In the rows, zero is written as 128.
Here are made-up things, facts about them, and rows of numbers that follow some of those facts. Name the thing behind each unnamed row.

Facts:
brabra Ψ [patru flipek drare]
buke Ψ [pladru trefu zezor vibos gobruk]
drabri Ψ [brezal flovom sibruk tazek]
drikle Ψ [dopor reka nobruk botin]
flagur Ψ [klepi golin]
futraflo Ψ [stabis gavi]
ganivem Ψ [nuken nobruk zezor]
gigo Ψ [patru]
grunodran Ψ [nelo zezor bovir klomi lograflis]
keron Ψ [patru sidro]
kesuk Ψ [lofum viseki pobrel zudri]
klopok Ψ [klepi nelo briga]
kotritros Ψ [nipam]
lufel Ψ [boliger nobruk tebik viskam fomipek]
mibrak Ψ [reka fomipek gobruk]
mitrogar Ψ [lesten]
moti Ψ [fomipek nipam dugri]
mura Ψ [klomi]
plelol Ψ [stibe dezas dokler]
plezeka Ψ [repi]
plitris Ψ [sokloskek]
riklun Ψ [fanin befle skaner]
sazar Ψ [fanin dezas detes]
segen Ψ [plisik]
skerer Ψ [rilum zere]
stibradrar Ψ [mikle]
stikin Ψ [flipek zezor sokloskek]
suren Ψ [briga ratrak tebik]
trare Ψ [pobrel riskon tetrek klomi]
trestotak Ψ [nuken flovom lesten mikle]
trifil Ψ [trefu mikle]
vovo Ψ [ratrak zezor]
vuram Ψ [sulefa]
zodil Ψ [toduru tetrek]
zogik Ψ [stapla zodrun]
zuvi Ψ [stistas sidror]
Θ b <- befle bragutok brogrope drare flovom kedo keron klomi lesten limoton lofum mitrogar moti nobruk plisik pludim reka rilum sokloskek stabis stapla tetrek zudri
Θ a <- bikon bovir brezal briga buke detes dezas dokler dopor drapu druridre dugri fanin flaflotu flagur flipek fomipek futraflo gavi klabur klivur kotritros lograflis lufel mikle mura penukem pladru plelol plezeka pobrel radrul ratrak riklun sazar seplokli sibruk skerer stibradrar stikin stistas tebik toduru trare trefu trifil vibos viskam zere zezor ziskur zodil zogik
Θ c <- boliger botin gigo golin grunodran gubru kagiklun klepi klustil litruk nuken plitris segen sidro tazek trestotak vovo
Θ d <- brabra drabri drikle kesuk nipam pladel repi skaner stagrol sulefa suren viseki vuram
Θ e <- ganivem luplir mibrak patru sidror voklun zuvi
Θ f <- gobruk klopok mugo nelo papek riskon stibe zodrun
bikon λ [klepi mugo]
bovir λ [brogrope zodrun]
bragutok λ [patru moti]
brogrope λ [sidror]
dezas λ [gavi]
dopor λ [briga kagiklun]
drare λ [bragutok]
druridre λ [viseki]
fanin λ [pludim]
flaflotu λ [zudri]
flovom λ [vovo]
futraflo λ [lufel]
grunodran λ [klustil]
kedo λ [befle]
klepi λ [brogrope sidror]
klivur λ [lofum detes]
kotritros λ [zezor]
litruk λ [gobruk]
lofum λ [nobruk viskam sokloskek lograflis]
lograflis λ [vovo]
lufel λ [repi]
mitrogar λ [brogrope]
moti λ [mugo]
nipam λ [reka]
patru λ [klepi zodrun]
pladel λ [briga]
plelol λ [sokloskek]
plezeka λ [zezor]
pludim λ [patru lufel]
radrul λ [penukem drapu]
ratrak λ [futraflo]
repi λ [ziskur]
riklun λ [vovo]
rilum λ [bovir]
riskon λ [patru segen penukem]
segen λ [ratrak]
sibruk λ [flipek]
skaner λ [pladel]
sokloskek λ [stistas]
stikin λ [voklun]
stistas λ [stapla grunodran]
tazek λ [mugo]
tebik λ [seplokli]
toduru λ [bragutok]
trare λ [sazar]
vibos λ [pladel]
viskam λ [kotritros]
voklun λ [sidror]
ziskur λ [bragutok]
zodrun λ [bikon mugo]
zudri λ [lufel]

Known rows:
zezor: [ 88 154 159 139 128 138 130 126 173  82 181 145 150 155 143  97 122 113
 135 125  98 139 130  88 140 150 132 154 144  87 171]
stikin: [167  89 128 171 157 109 162 152 129 189 144 175 102 109 137 165 148 109
 127  91 103 119 105 217 121  69 132 109 132 166 149]
plezeka: [119 133 124  79 132 121 140 134 167  95 167 166 145 133 184 169 154 107
 118 120 146  99 135  98 104 145 116 144 128 108 149]
flipek: [110 144 136 139 129 129 129 125 156 123 158 151 135 151 138 105 123 121
 138 122 111 142 118 112 134 125 138 142 140 113 158]
repi: [124 111 101 122 116 134 155 157  98 207 117 137 116 181  95  95 103 126
 166 142 160 141 112 127 139  70 165 113 125 131 128]
zere: [121 128 139 116 134 141 157 161 146 102 141 145 147 163 140 161 138 129
 147 130 128 139  91 112 153 126 166 122 114 131 174]
drikle: [117 117 118 118 131 128 140 137 153 133 158 157 134 135 149 126 130 106
 123 114 126 118 148 120 125 123 131 140 132 117 144]
nobruk: [ 95 145 164 115 111 126 124 115 163  97 145 146 144 147 153 123 136 132
 130 129  99 124 125  88 132 163 132 157 136  90 187]
reka: [104 136 145 135 129 123 141 131 148 133 153 153 133 153 131  96 121 123
 143 124 113 136 128 111 142 135 138 142 144 100 171]
bragutok: [142 113 120 154 134 128 158 153 106 209 125 153 116 135 102 102 107 137
 159 126 130 143 114 147 132  67 152 110 129 139 147]
mikle: [122 142 138 126 123 129 126 148 149 127 148 138 145 145 136 140 117 108
 113 124 111 131 119 119 131 114 131 136 136 100 167]
zodil: [113 118 151 126 131 115 156 150 136 119 143 144 128 139 150 129 153 107
 134 130 123 106 127 141 124 123 131 131 133  95 150]
gobruk: [107 142 154 156 119 134 144 131 145  97 159 124 128 177 126 111 147 116
 126 130 107 138 107 124 148 112 140 136 142  94 149]
luplir: [112 113 111 118 139 126 138 112 158 136 153 155 128 159 152 133 125  79
 119 116 123 126 136 128 128 120 146 126 124 124 144]
tebik: [133 146 121 108 118 120 110 139 147 133 143 146 139 154 162 179 130 115
 107 122 125 123 107 115 117 117 119 139 133 115 160]
suren: [113 108 139 124 116 121 150 135 140 117 148 140 127 134 149 140 146 121
 126 126 119 105 135 124 126 118 143 147 127 104 152]
bikon: [169 111 131 171 153 121 149 143 114 183 133 169 108 113 123 162 129 117
 127  96 103 134  93 186 130  68 145 110 137 155 150]
skaner: [132 129 136  95 132 118 119 151 136 138 144 158 147 164 145 171 116  85
 108 106 130 116 128 110 124 118 137 130 134 116 159]
drapu: [123 124 121 162 120 152 157 152 103 186 125 120 121 153  82  76 102 139
 160 137 125 160 122 125 132  46 158 115 127 124 136]
nuken: [116 113 121 125 136 118 124 133 161 129 160 135 132 180 135 134 112  73
 116 112 121 138 135 125 145 117 145 128 130 123 141]
riskon: [154 116  82 111 108 113 134 162  98 205 111 131 115 185 126 168 127 114
 134 133 164 128  85 154 117  42 129 102 127 136 112]

Name these rows:
No name comes twice in this set of rows, the named rows included.
[122 117 140 109 147 138 178 167 145 102 146 151 148 145 149 146 152 120
 148 127 133 120 107 118 141 130 160 126  99 113 160] | skerer
[123  92 146 249 140 130 160 108 154 168 131 131  84 124 103  97 137 122
 142 121  43 162  90 204 174  86 201 108 124 160 172] | sidror

The same things again, as new rows of numbers:
Named rows:
patru: [122 148 156 156 139 103 104 130 102 101 138 144 133 191 110 123 139 146
 116 142 115 131 133 165 147 125 127 129]
gigo: [147 155 110 149  72 124  86 139 137 185 126 158 131 141 106 136 131 112
 104 165 145 113 115 170 148 129 129 125]
druridre: [138 154 155 149 107 115  89 140 110 122 139 158 137 164 144 120 148 126
 104 151 124 110 121 150 143 120 122 112]
viseki: [119 147 160 161 150  94  94 129 154 136 121 145 138 143  93 109 148 123
 130 160  96 111 119 159 140 154 125 113]
stikin: [142 156 147 150  96 117  88 146 106 137 134 161 125 161 163 122 164 133
  96 155 132 121 125 150 145 102 130 117]
luplir: [130 148 139 154 127 102  96 139 123 160 124 159 122 136  93 115 140 124
 115 161 105 108 124 152 144 150 129 114]
pobrel: [133 146 154 149 112 107  86 133 146 134 133 161 120 156 133 128 142 115
 114 162 105 108 117 155 141 166 116 113]
zudri: [115 150 167 145 154 122  97 132  70  51 150 159 166 145 198 119 145 104
 115 158 128 140 127 154 138 133 113 121]
buke: [136 151 146 151  94 116  87 143 125 179 130 169 103 135 136 129 152 121
 108 161 134 115 118 145 146 139 128 113]
klomi: [131 143 158 151 127 103  91 138 126 132 137 160 105 149 141 122 152 119
 112 165 100 111 121 138 142 177 119 108]
suren: [123 152 151 163 132 104  95 140 133 182 118 153 120 122  96 111 157 131
 120 159 126 120 120 150 145 128 137 113]
ratrak: [130 152 160 146 125 119  90 132 106  80 143 153 158 167 158 123 144 114
 110 154 118 118 121 158 138 121 116 116]
nipam: [122 151 165 161 154  99  97 131 129 106 129 133 155 161 103 104 154 132
 122 150 103 116 122 158 140 118 127 113]
kotritros: [144 157 152 149  98 121  88 146  96 137 140 149 129 156 139 121 158 129
  95 151 132 108 119 140 143  93 131 107]
viskam: [140 151 161 148 117 112  87 136 119  93 143 141 145 179 137 119 150 123
 103 152 102 101 119 149 138 121 119 107]
dugri: [133 146 154 149 112 108  87 133 144 136 132 162 120 155 133 128 143 115
 115 163 107 107 117 155 141 164 117 112]
radrul: [138 153 156 149 107 115  89 140 108 121 140 159 138 163 143 120 148 126
 105 151 127 111 121 151 143 119 122 112]
repi: [113 165 171 159 153  98 100 139  90  98 130 181 238 154  98  67 121 127
 111 135 145 109 126 148 142 132 103 114]
fomipek: [132 146 154 149 111 108  86 133 144 137 133 163 119 154 132 128 143 114
 116 162 107 108 117 155 142 165 116 113]
rilum: [144 156 146 152 113 100 118 152  86  56 138 180 115 169 154  90 162 142
 112 141  92  97 121 186 148 156  91  97]
sibruk: [135 150 160 149 117 111  88 133 121  97 141 150 141 176 142 123 147 122
 109 153 109 109 120 155 140 132 117 113]

Rows to name:
No name comes twice in this set of rows, the named rows included.
[130 155 113 150  62 115  85 150 115 105 146 183 209 146  66 132 150 135
  52 149 159  84 118 161 139  90 124 152] | segen
[139 155 152 150  99 120  89 144 102 140 138 157 124 156 144 125 156 129
 102 152 135 117 121 146 145 107 129 113] | trare
[148 157 120 148  87 121  88 135 124 124 136 146 166 173 114 126 127 116
 101 154 133 109 118 177 145 111 122 124] | litruk
[144 152 147 154 106 105  93 154  99 128 133 167 107 171 199 113 184 147
  88 161 124 134 137 144 147 112 136 119] | mitrogar
[116 153 166 148 141 125 100 138  55  77 150 170 157 141 190 119 145 115
 111 152 152 144 128 149 143 122 117 122] | pludim
[134 155 156 148 112 119  90 139 100 110 141 162 147 159 154 120 146 121
 106 152 131 118 121 155 142 116 120 116] | flaflotu
[135 148 151 153 108 110  92 149 105 174 134 169  88 127 144 124 161 127
 105 165 128 119 122 128 147 151 131 108] | keron
[143 147 166 149 131 105  91 142 103  83 150 132 132 175 137 111 162 129
  98 155  85  95 121 129 137 129 121  96] | lofum
[136 150 159 148 117 112  88 134 121  98 142 146 141 175 140 122 148 122
 107 153 105 106 119 152 140 128 118 110] | dopor
[130 156 161 161 145 103  96 139 113 115 130 132 160 153  99  97 158 136
 113 147 107 107 121 148 140  95 132 106] | pladel
[150 152 139 153 110  88  92 155 129  99 122 183 120 201 252 102 197 153
  82 167 101 141 148 166 146 123 132 129] | brogrope
[154 154 108 150  84  98  88 137 168  94 121 160 160 233 196 122 159 141
  89 162 110 135 140 209 146 115 127 148] | klepi
[120 159 154 145 120 136  94 137  67 100 142 169 163 132 189 126 144 107
 109 154 164 144 123 159 142  94 122 126] | lufel

The same things again, as new rows of numbers:
Some rows with their names:
dugri: [129 131 111 126 135 143 136 111 130 162 111 137 126 123 128 137 121 129
 109 132 130 146 135 126 157 125 130 133 137 132 124 118 115 129 123 130
 162 117 130 140 111 112 128]
riklun: [130 118  70 146 114  96 106 139  87 150 153 146 112 138 128 129 110 123
 109 141 144 102 118 135 164 120 135 155 111 125 112 113 145 142 101 111
 153 178 126 136 144 128 120]
nelo: [124 134 175 131 132 143 129 134 137 148 131 128 123 123 129 147 129 133
 157 151 126 159 144 135 111 120 125 138 122 129 127 139 124 117 126 129
 124 125 120 132 115 136 131]
klopok: [113 125 187 123 128 127 137 128  95 120 137 117 122 127 127 136 111 132
 139 130 138 141 138 139 136 107 130 144 123 118 127 132 133 129 119 122
 130 130 133 141 119 128 135]
radrul: [101 131 104 147 129 106 123 127 120 139 118 133 144 138  98 124 136 128
 122 101 158  97 131 112 146 135 114 129 164 136 147 135 127 132 132 135
 110 132 139 142 138 136 116]
flovom: [152 118 105 136 108 100 102 117 190 190 183 124 126 125 147 136 192 123
 159 123 147 104 113 166 121 142 126 185 113 124 117 138 135 126 112 132
 142 142  95 114 138 136 129]
reka: [152 134 164 119 140 163 143 105 155 145 120 131 124 119 143 143 138 128
 128 134 114 171 132 171 135 120 133 138 139 122 118 132 109 118 125 134
 135 112 134 124 106 120 127]
plezeka: [131 124  82 143 106 102 108 135 109 158 147 135 131 129 122 126 132 127
 124 135 149 116 122 123 152 127 133 147 104 128 120 120 141 135 112 114
 146 162 111 129 139 126 126]
zezor: [161 133 117 123 118 157 129 143 180 134 132 131 140 105 137 119 164 125
 136 182 126 168 128 170 143 133 145  99  97 142 112 120 111 106 125 125
 178 163 111  98 119 114 149]
stikin: [131 125 115 122 110  92 156 121  64  92 163 129 154 128 124 115 107 122
  96 117 139 145 138  42 123 134 108 106 116 118 148 119 141 140 129 120
 137 111  97 149 131 145 148]
riskon: [ 80 132 164 139 131  97 115 126  95 128 145 133 142 137  88 123 159 134
 154  99 147 115 165  98 111 149  93 133 187 144 151 159 134 126 140 142
  93 140 131 143 146 193 117]
sidro: [121 132 120 140 135 146 138 168 173 119 121 114 105 131 140 129 127 121
 150 137 126 154  92 107  99 111 139 111  97 130 134 126 133 118 138 122
 123 107 119 117 132 125 132]
futraflo: [ 99 131 130 141 139 116 116 131 130  83 100 123 145 140  92 102 140 127
 113  80 150  93 128 173 160 127 127 118 186 138 142 132 117 135 141 136
  79 150 179 120 150 120 115]
nobruk: [172 130 128 133 111 139 109 116 158 162 171 139 109 112 155 138 194 120
 118 187 131 179 125 217 133 129 143 148 112 129 104 120 112 113  97 124
 181 179 115  94 126 147 142]
fomipek: [136 133 114 128 130 151 143 108 146 168 115 137 128 117 135 137 134 129
 105 142 135 155 138 138 154 131 118 119 146 135 127 125 110 122 126 129
 168 119 121 140 107 124 129]
trefu: [148 127 112 123 131 135 134 121 168 155 121 116 142 118 131 134 137 129
 134 114 137 130 127 137 142 133 124 120 127 134 133 128 121 124 134 131
 136 111 110 129 114 102 136]
zodrun: [133 132 128 118 133 118 136  99  61  77 146 147 156 126 131 107 128 123
 108 104  87 143 158  61  72 162 112  95 156 124 140 140 125 125 139 151
 104 113 137 122 151 194 123]
brabra: [122 124 132 139 125 127 147 155 125 102 114 111 119 134 129 119 111 121
 139 119 145 137 105 112 132  98 140 114  95 122 138 118 140 128 126 110
 101 118 122 128 129 110 136]
zodil: [115 127 140 118 125 117 119 140 111 130 119 125 135 127 117 122  99 139
 126 140 133 112 138 117 148 119 124 123 107 129 121 126 138 134 135 114
 132 141 122 135 126  95 133]
tazek: [124 103  94 108 124 112 128 110 116 125 156 116 125 130 135 114 159 123
 113  90 115 107 122  73  73 167 113 114 150 130 150 139 134 133 145 143
 127  91 129 127 149 175 129]
plelol: [140 119  70 147 104  96 100 137  74 153 158 150 120 132 132 131 123 121
  99 151 138 107 117 145 164 123 137 158 106 124 114 108 144 141  92 112
 169 194 124 128 147 133 120]

Which thing is each row?
No name comes twice in this set of rows, the named rows included.
[137 116 111 118 116 146 106 160 138 114 130 117  96 119 150 120 129 124
 127 154 109 142 113 172 121 115 159 116  99 135 109 116 128 118 120 116
 140 152 147  91 137 120 136] | klustil
[151 135 163  94 134 144 141  93  82  35 126 137 151 122 138  99 114 123
 102 122  69 155 158 116  75 147 137  72 137 123 126 131 119 123 140 148
 107 120 160 103 143 166 137] | mugo
[112 132 116 136 139 118 126 120 102  89 108 134 152 134  95  98 139 125
 112  89 135 102 141 142 144 143 123  98 182 142 142 135 114 134 147 142
 105 139 165 125 145 147 119] | ziskur
[ 98 127 127 141 139 129 112 140 129 102  97 126 127 134 104 109 152 121
 132  90 138 110 129 156 123 133 129 101 181 147 144 143 111 127 151 142
  94 132 174 108 151 156 115] | repi
[109 139  82 154 144 121 121 117 109 127 111 150 139 138 101 117 137 123
 105  88 132  98 139 118 141 148 118 115 187 142 147 137 117 129 139 147
 104 133 160 129 146 165 103] | fanin
[134 120 142 116 118 111 142 118 112 123 123 114 129 126 122 128 116 126
 112 117 154 127 121 147 162 112 130 132 127 121 129 119 131 142 121 115
 135 125 133 142 118  93 142] | buke
[154 121  90 134 104 121 110 127 105 174 164 138 115 113 141 134 175 121
 105 178 149 175 130 183 166 133 138 134 117 140 111 112 120 118  96 116
 203 186 111 119 127 142 140] | viskam
[115 104 156 117 111 116 111 155  97 109 159 111  85 122 136 124 143 125
 126 169 145 155 117 151 139 109 152 139 104 132 120 117 142 128 112  97
 144 173 134 111 136 128 148] | grunodran
[128 115 131 113 129 141 133 131 183 156 126 105  99 123 145 139 156 128
 141 124 132 147 106 140 110 133 132 127 133 133 134 128 125 121 141 130
 140  97 123 127 117 119 135] | nuken
[141 126 109 139 107 112 107 155 123 161 169 137 122 114 129 126 169 125
 130 192 155 149 132 153 155 127 134 137  92 142 115 119 131 116 111 112
 207 189  96 111 136 141 151] | lograflis
[144 111 144 110 113 142 119 151 109  98 148 106  87 115 149 122 153 119
 120 171 129 187 116 187 135 105 162 121  98 134 112 105 127 118 113 104
 176 168 137 100 130 121 153] | vovo
[152 129  71 137 119 140 104 147 117 145 138 157 122 124 144 123 134 122
 106 164 106 130 118 145 147 133 153 128  96 133 103 110 124 119 110 120
 167 184 127 103 141 127 126] | detes
[135 119  73 154 105  90  98 145 108 181 176 142 121 130 130 131 156 124
 121 161 159 120 116 137 156 133 128 159 103 136 118 122 145 134  97 112
 176 186  95 124 144 141 131] | klivur
[122 132 149 127 136 125 132 110 104  77 132 137 143 134 114 105 140 125
 119  93 108 120 149 133 103 148 118 119 169 128 141 144 116 126 139 153
  78 128 155 120 152 170 123] | bragutok
[131 128  97 117 131 103 143 101  48  86 142 147 161 132 121 100 109 123
  84 114 108 121 155  35 100 161 105  90 148 128 143 125 133 139 138 145
 130 114 127 134 147 177 132] | bikon

Now the same things, written a new way:
Some rows with their names:
stagrol: [134 124 126 130 131 131 128 139 110 113 131 130 135 118 124 127 126 113
 125 125 118 126 136 117 133 121 137 120 116 130 123 138 131 122 136 124]
vuram: [114 142 124 141 132 132 117 140 115 124 127 136 115 121 128 122 121 111
 127 122 132 127 135 135 122 121 150 131 125 127 114 129 150 126 122 124]
befle: [184  96 169 129 155 119 204 202  91 167  92 183 147 111 143 110  35  38
 126 128 122 148 160 129  25 208 146  26 168 114 177 140  91 122 125 158]
papek: [135 125 132 123 129 130 134 128 135 115 132 145 132 123 114 126 141 128
 129 130 104 126 103 128 128 129 119 129 128 136 131 135 124 135 132 132]
riklun: [ 85 136 110 143 104 123 123 112 136 142 133 132  96 145 137 145 124 117
 137 117 158 128 136 123 152 136  99 139 148 146 134 126 146 113 120 122]
moti: [107 150 123 152 119 124 125 130 156 133 132 135 106 136 139 120  99 133
 119 114 140 108 124 124 121 114 138 114 123 127 110 139 147 128 124 122]
lograflis: [139 127 128 124 126 127 139 127 129 135 121 116 138 128 137 133 133 133
 126 134 125 136 122 132 134 130 121 128 125 126 132 125 114 125 125 132]
zodil: [112 142 125 137 126 129 128 134 136 145 120 120 122 127 142 126 130 123
 126 126 135 136 128 157 123 131 131 138 142 128 127 119 135 131 114 132]
dugri: [131 125 129 123 124 125 140 127 140 136 123 122 136 132 143 129 125 139
 121 130 127 134 119 129 135 131 123 122 124 124 131 130 115 122 128 135]
zere: [135 125 129 122 126 127 138 126 133 132 121 121 135 130 140 132 130 133
 122 131 123 138 121 132 133 131 121 124 129 128 132 128 115 122 129 133]
trefu: [140 126 129 123 131 123 130 123 128 139 125 122 134 132 138 139 129 135
 130 136 129 141 119 131 133 130 124 125 125 124 137 128 115 123 127 134]
gigo: [130 112 143 119 117 125 119 112 116 112 124 146 110 134 109 102 135 125
 121 124 163 129 144 139 107 115 136 141 149 116 101 132 144 151 125 123]
sazar: [155 215  54 167 120  83 130 120  73 187  20  84 161 135 112  97 203 216
  46 158 108  85  58 166 112  74 100 165  92  74  75  45 211 159 147 122]
botin: [136 117 137 122 133 132 120 123 135 117 134 125 137 129 113 119 134 142
 128 122 122 114 130 108 116 130 128 118 128 131 129 131 132 138 132 124]
skaner: [ 58  84 107  83 106 145  79 129  68 102 147 150 134 111 117  99 162 131
 141 142 155 155 146  85 194 228 123 173 114 145 156  97 159  77 174 158]
klepi: [134 120 133 134 130 130 127 121 138 120 135 122 131 133 109 130 132 127
 126 113 121 105 137 110 117 113 119 114 140 137 127 138 132 140 126 118]
nuken: [141 114 137 123 138 128 115 120 127 122 134 127 136 128 110 130 136 141
 134 124 121 118 130 110 117 128 130 118 128 128 131 129 133 137 131 123]
zezor: [176 140 144 120 146 139 142 142 128 140 104 118 155 115 137 124 128 157
 130 154 115 135 110 148 105 126 151 140 103 101 118 106  91 148 109 127]
klomi: [124 128 123 130 136 135 136 142 115 122 129 114 138 118 121 128 138 103
 128 128 110 123 148 134 128 127 129 135 133 137 134 124 124 129 127 124]
stabis: [132 123 127 126 133 127 132 132 121 121 133 124 135 125 126 125 125 121
 126 129 120 126 137 123 129 124 132 122 121 126 130 131 125 125 136 127]
trestotak: [130 131 131 135 153 114  89 114 125 138 138 135 112 129 108 137 136 144
 141 124 136 136 122 131 105 124 145 121 143 117 137 125 162 135 126 131]

Name these rows:
No name comes twice in this set of rows, the named rows included.
[113 145 127 136 121 125 126 131 156 144 118 127 119 132 150 116 113 148
 115 126 143 130 108 148 122 130 139 127 127 116 114 123 137 126 121 135] | kotritros
[136 133 129 134 124 128 139 124 142 114 135 144 125 130 117 136 138 119
 127 120 102 118 106 124 127 109 111 121 134 144 129 142 126 136 128 123] | zodrun
[ 83 101 164  93 126 170  72  73 235  50 245  83 100 135 153 168 151 155
 177 107 132 154 139 141 225  55 163 187 112 164 105 192  72 122  99 105] | druridre
[127 131 137 133 132 137 109 124 127 125 128 137 119 129 110 117 131 141
 141 127 143 111 134 123 104 131 135 139 133 126 117 116 141 149 114 115] | plitris
[130 131 132 129 117 128 125 128  95 110 121 149 109 124 121 110 121 102
 122 130 159 136 146 137 122 109 147 143 128 117  96 131 143 132 127 117] | brabra
[194 161 114 138 136 105 162 138  91 158  55 108 168 125 125 108 152 168
  80 158 107 117  88 159  89  98 127 129 104  81 100  88 132 157 133 128] | flipek
[131 113 184  89 169 179  70 114 218  29 225  76 139  96 144 125 149 167
 149 119  92 164 124 181 172  33 238 175  80 122  71 194  69 146  98 112] | viseki
[106 144 127 139 131 136 132 138 130 147 119 114 124 125 136 130 138 112
 128 127 130 135 138 164 122 133 127 149 146 134 130 114 133 132 106 131] | mura
[144 109 131 120 117 118 144 114 114  99 138 141 118 137 107 118 127 102
 120 123 139 118 149 123 121  93 122 126 136 125 114 147 124 144 144 115] | patru
[ 99 105 124 113 106 130 131 124 124 138 134 143 122 135 141 133 121 120
 142 129 150 140 138 100 156 183 101 127 137 147 157 120 122 100 140 141] | tebik
[109 142 125 141 132 127 113 133 145 125 139 142 114 131 122 105 109 141
 128 124 134 101 120 125 112 130 144 125 117 121 116 125 146 140 130 125] | mibrak
[126 149 126 140 139 134 112 132 123 129 138 144 113 127 110 123 117 137
 150 137 138 105 131 121 109 132 142 145 116 121 122 112 133 148 119 112] | ganivem
[129 130 130 126 120 127 136 128 150 133 122 123 135 133 147 124 118 146
 118 128 129 128 110 126 134 134 125 117 119 123 126 131 118 121 131 135] | fomipek

